Below are the code and all the weights of a small trained network. Each question names an input and a target symbol and asks about switching units off, where a switched-off unit gives its printed mean instead of its output.

import numpy as np


def w(rows, s, z=0):
    codes = np.array(rows[::2]) - 128.0
    scale = np.full(codes.shape[1], s)
    scale[-1] = z or s
    return codes * scale


def norm(h):
    return h / np.sqrt((h * h).mean(-1, keepdims=True) + 1e-5)


def f(y):
    return y / 2 * (1 + np.tanh(0.7978845608 * (y + 0.044715 * y**3)))


def softmax(a):
    e = np.exp(a - a.max(-1, keepdims=True))
    return e / e.sum(-1, keepdims=True)


def log_softmax(a):
    a = a - a.max(-1, keepdims=True)
    return a - np.log(np.exp(a).sum(-1, keepdims=True))


def net(x, mask):
    ids = ['ΔΘΛΞΠΣΦαβγεζητψω'.index(c) for c in x.split()]
    T = len(ids)
    res = E[ids] + P[:T]
    u = 0
    for l in range(3):
        r = norm(res)
        for j in range(2):
            rows = slice(3 * j, 3 * j + 3)
            q, k, v = (r @ M[l][rows].T for M in (Q, K, V))
            z = softmax(np.where(np.tri(T) > 0, q @ k.T / 3**0.5, -1e9)) @ v
            o = O[l][rows]
            res = res + np.where(mask[u + j], z, o[:, -1]) @ o[:, :-1]
        u += 2
        y = f(norm(res) @ A[l][:, :-1].T + A[l][:, -1])
        res = res + np.where(mask[u : u + 4], y, B[l][:, -1]) @ B[l][:, :-1]
        u += 4
    return log_softmax(norm(res)[-1] @ U[:, :-1].T + U[:, -1])


Q, K, V, O, A, B = {}, {}, {}, {}, {}, {}
E = w([
[78,157,89,108,175,133,94],'Δ',
[143,94,114,96,156,108,77],'Θ',
[193,252,105,78,129,150,148],'Λ',
[119,181,128,105,66,184,25],'Ξ',
[140,140,117,120,167,171,39],'Π',
[131,136,102,112,106,94,166],'Σ',
[141,182,109,129,66,186,68],'Φ',
[104,147,107,47,69,102,76],'α',
[108,162,129,81,58,151,45],'β',
[172,110,92,123,108,134,48],'γ',
[182,128,155,114,125,142,91],'ε',
[179,81,153,89,108,122,36],'ζ',
[164,78,163,82,67,147,159],'η',
[161,109,110,125,157,122,108],'τ',
[171,103,150,85,131,119,130],'ψ',
[170,116,140,91,96,118,110],'ω',
],0.021)
P = w([
[93,106,149,144,120,141,115],'0',
[129,107,123,139,137,118,136],'1',
[196,150,72,104,46,93,75],'2',
[119,160,176,84,126,151,73],'3',
[134,137,136,151,132,102,146],'4',
[228,189,2,129,121,61,152],'5',
[129,165,177,78,116,142,82],'6',
[129,113,119,123,141,130,146],'7',
[159,121,74,151,115,103,118],'8',
[115,182,181,91,136,144,91],'9',
[129,107,114,112,147,141,148],'10',
[180,137,63,143,119,95,122],'11',
],0.042)
Q[0] = w([
[115,32,24,70,121,190,106],'L0H1',
[193,94,80,188,178,84,162],'L0H1',
[105,97,251,81,184,152,114],'L0H1',
[128,198,170,189,141,131,91],'L0H2',
[126,120,83,69,162,254,137],'L0H2',
[154,54,30,176,93,80,80],'L0H2',
],0.061)
K[0] = w([
[131,76,49,46,142,189,135],'L0H1',
[201,140,95,109,183,98,169],'L0H1',
[99,51,223,126,152,159,127],'L0H1',
[113,173,138,192,140,122,91],'L0H2',
[105,103,92,102,158,255,120],'L0H2',
[218,156,62,96,154,71,91],'L0H2',
],0.07)
V[0] = w([
[60,119,101,114,250,55,154],'L0H1',
[153,162,2,152,123,118,157],'L0H1',
[58,183,128,44,67,106,54],'L0H1',
[125,167,156,135,198,131,138],'L0H2',
[85,125,152,185,114,212,110],'L0H2',
[227,163,89,137,199,127,58],'L0H2',
],0.055)
O[0] = w([
[105,230,207,153,172,116,209,118],'L0H1',
[178,187,37,130,121,104,166,165],'L0H1',
[17,173,101,44,139,120,62,142],'L0H1',
[96,122,131,170,175,110,132,66],'L0H2',
[129,117,119,208,108,204,109,65],'L0H2',
[192,184,113,133,252,122,119,252],'L0H2',
],0.036,0.035)
A[0] = w([
[107,94,2,116,82,142,105,172],'L0N1',
[190,119,151,113,123,20,228,93],'L0N2',
[137,83,178,52,121,111,108,209],'L0N3',
[201,68,228,134,154,105,162,1],'L0N4',
],0.067,0.0062)
B[0] = w([
[122,155,127,124,205,182,213,191],'L0N1',
[131,158,3,103,143,111,161,255],'L0N2',
[168,184,179,124,101,70,94,183],'L0N3',
[147,44,104,44,193,82,167,185],'L0N4',
],0.054)
Q[1] = w([
[174,134,110,247,129,68,190],'L1H1',
[207,31,81,129,70,181,93],'L1H1',
[131,110,159,75,173,199,73],'L1H1',
[165,12,149,109,163,101,89],'L1H2',
[137,58,139,151,161,172,178],'L1H2',
[2,204,100,139,140,252,113],'L1H2',
],0.054)
K[1] = w([
[170,154,69,86,184,117,131],'L1H1',
[147,67,116,134,114,92,175],'L1H1',
[62,109,209,177,162,145,101],'L1H1',
[167,126,86,95,167,155,77],'L1H2',
[100,60,124,102,132,154,89],'L1H2',
[154,75,254,145,34,139,165],'L1H2',
],0.065)
V[1] = w([
[148,100,148,59,89,149,253],'L1H1',
[51,79,110,154,112,65,151],'L1H1',
[121,160,156,196,92,156,178],'L1H1',
[81,89,113,154,167,107,132],'L1H2',
[114,121,159,102,121,147,152],'L1H2',
[120,152,127,144,149,134,126],'L1H2',
],0.06)
O[1] = w([
[123,126,254,123,42,113,106,167],'L1H1',
[56,91,150,163,151,145,132,63],'L1H1',
[90,89,94,126,109,51,115,3],'L1H1',
[130,118,105,168,173,123,140,104],'L1H2',
[136,143,137,127,118,116,158,131],'L1H2',
[124,125,111,91,128,138,150,143],'L1H2',
],0.04,0.023)
A[1] = w([
[133,180,3,126,148,156,106,253],'L1N1',
[137,54,62,208,88,162,86,120],'L1N2',
[234,62,135,200,180,76,170,213],'L1N3',
[186,146,107,167,63,244,78,115],'L1N4',
],0.052,0.0062)
B[1] = w([
[66,184,216,172,35,145,54,255],'L1N1',
[85,139,134,3,116,50,36,141],'L1N2',
[187,231,173,49,188,241,64,192],'L1N3',
[180,77,3,165,102,160,217,144],'L1N4',
],0.034,0.057)
Q[2] = w([
[87,168,76,137,107,110,146],'L2H1',
[81,100,108,80,181,81,66],'L2H1',
[111,185,140,38,126,209,2],'L2H1',
[217,131,96,141,128,91,190],'L2H2',
[148,74,84,140,125,122,90],'L2H2',
[212,143,216,191,189,62,182],'L2H2',
],0.057)
K[2] = w([
[120,186,92,148,84,95,138],'L2H1',
[69,72,93,115,151,83,94],'L2H1',
[69,68,156,163,43,187,22],'L2H1',
[197,190,72,111,119,82,150],'L2H2',
[125,102,100,58,168,120,133],'L2H2',
[219,254,162,82,134,97,139],'L2H2',
],0.063)
V[2] = w([
[80,124,82,171,51,106,173],'L2H1',
[152,156,145,153,72,194,80],'L2H1',
[99,137,97,24,82,68,134],'L2H1',
[62,254,47,198,60,123,56],'L2H2',
[159,143,41,167,33,48,133],'L2H2',
[62,49,70,139,156,157,137],'L2H2',
],0.054)
O[2] = w([
[100,128,126,58,161,112,127,113],'L2H1',
[169,179,153,97,117,157,174,240],'L2H1',
[82,124,89,153,176,168,122,172],'L2H1',
[252,206,101,102,215,110,140,252],'L2H2',
[121,223,96,39,150,141,133,88],'L2H2',
[150,73,131,108,130,110,216,37],'L2H2',
],0.041,0.029)
A[2] = w([
[157,67,1,143,123,148,163,2],'L2N1',
[167,155,11,125,124,93,92,166],'L2N2',
[136,94,182,159,9,133,61,138],'L2N3',
[170,179,188,221,61,44,143,97],'L2N4',
],0.066,0.0089)
B[2] = w([
[85,168,112,215,127,1,90,153],'L2N1',
[136,58,132,168,27,148,83,253],'L2N2',
[215,217,68,116,220,83,132,216],'L2N3',
[44,155,95,240,35,96,131,162],'L2N4',
],0.049,0.05)
U = w([
[87,238,147,208,141,77,114,57],'Δ',
[102,163,172,112,219,96,229,158],'Θ',
[156,146,136,154,27,194,229,135],'Λ',
[89,103,117,144,137,218,143,201],'Ξ',
[146,160,221,184,218,197,113,82],'Π',
[62,155,22,105,73,118,177,85],'Σ',
[109,130,69,201,180,209,160,71],'Φ',
[66,179,184,70,79,47,146,142],'α',
[48,156,157,103,126,161,75,189],'β',
[153,137,98,147,77,182,15,89],'γ',
[176,58,138,95,174,181,153,168],'ε',
[119,134,201,83,184,52,50,114],'ζ',
[168,108,234,154,41,116,146,255],'η',
[219,116,104,187,192,93,193,29],'τ',
[101,86,65,108,159,51,103,141],'ψ',
[144,96,138,45,9,97,127,168],'ω',
],0.013,0.0074)

Each question gives the input, a string of symbols that net reads in full, and the target symbol t.
The units are the heads (3 rows each of Q, K, V and O) and the neurons (one row each of A and B). Each row of codes is followed by its name. A weight is (code - 128) times the scale printed after its matrix; where a second scale follows, it is the last column's (O, A, B and U).
mask holds one flag per unit, layer by layer, with each layer's heads first. A switched-off unit (its flag False) gives its mean, the last column of its rows in O or B, instead of its output. The means were averaged over made-up inputs and are rounded, as every weight is.
A unit's drop is (log p(t) with every unit on - log p(t) with that unit switched off) / (log p(t) with every unit on - log p(t) with every unit switched off).
The circuit of an input: a set's keep is (log p(t) with only the set's units on - log p(t) with every unit switched off) / (log p(t) with every unit on - log p(t) with every unit switched off). Starting from the 12 units with the biggest drops (on a tie, the unit counted first), units are removed one at a time, each time the one whose removal leaves the highest keep (on an exact tie, the one counted first), for as long as the keep stays at least 0.8.
circuit, biggest first: the units of the circuit, biggest drop first
most important unit: the unit with the biggest drop
k most important neurons: the k neurons with the biggest drops, biggest first
top k neurons in layer l: the k neurons of layer l with the biggest drops, biggest first
which heads matter: for each layer, one digit per head in row order, 1 if its drop is at least 0.15 and else 0, layers parted by /
input Σ τ ζ τ γ η Θ Θ ω ε, target α: top 2 neurons in layer 2 => L2N3, L2N2
input η Ξ τ ε ζ β Σ, target ω: top 3 neurons in layer 1 => L1N1, L1N4, L1N3
input Θ Θ τ, target γ: circuit, biggest first => L0N2, L0H1
input Θ Θ Θ ψ Δ τ Δ, target Δ: most important neuron => L0N2
input Σ γ Θ Θ η, target η: circuit, biggest first => L1H1, L0H2
input Θ τ ε Σ β Δ τ ψ Θ ε, target Δ: 4 most important neurons => L0N1, L0N2, L2N4, L0N3
input Θ Θ ε Ξ τ, target τ: circuit, biggest first => L0H1, L0N4
input Θ Δ Λ ε, target Δ: which heads matter => 11 / 00 / 01
input γ τ ζ τ ε Θ Λ ε α Λ, target Λ: which heads matter => 11 / 00 / 10
input β Θ ζ, target ε: 2 most important neurons => L0N1, L0N2
input Θ ε γ ψ Π Λ ε Π τ Θ, target Δ: 3 most important neurons => L0N2, L2N4, L0N3
input τ Σ Θ η Λ ε γ Φ Θ Θ Ξ, target Ξ: which heads matter => 11 / 00 / 01
input ζ ε τ, target Λ: 4 most important neurons => L0N4, L0N3, L0N1, L0N2
input Θ ζ Θ Π Σ ζ Θ τ, target τ: circuit, biggest first => L0H1
input Θ η Δ, target γ: 2 most important neurons => L0N2, L0N4
input τ Θ Δ τ τ Δ ψ γ, target γ: circuit, biggest first => L2N2, L0N1
input ζ α Σ Θ η, target η: circuit, biggest first => L0H2, L1H1
input γ η β Θ τ τ γ ζ ζ Θ, target Λ: 2 most important neurons => L0N1, L1N4
input Σ Π Θ Θ, target α: which heads matter => 11 / 10 / 10
input τ Θ Θ Σ τ Σ ζ ε, target ε: which heads matter => 10 / 00 / 00
input Θ η τ ψ ε Π Θ Δ, target Δ: most important unit => L0N1
input Θ Θ β Ξ, target Δ: 3 most important neurons => L0N2, L2N4, L0N3
input Λ Π Θ η, target Π: circuit, biggest first => L0N2, L2N2, L0H2
input ψ Δ ζ, target β: 4 most important neurons => L0N1, L1N1, L2N3, L0N2
input ζ ψ ζ τ Θ, target Θ: which heads matter => 11 / 10 / 00
input ζ Λ ζ Θ Ξ ζ ε Θ ε ε, target τ: 2 most important neurons => L0N2, L0N1
input ε τ Θ Θ, target ψ: which heads matter => 11 / 10 / 01
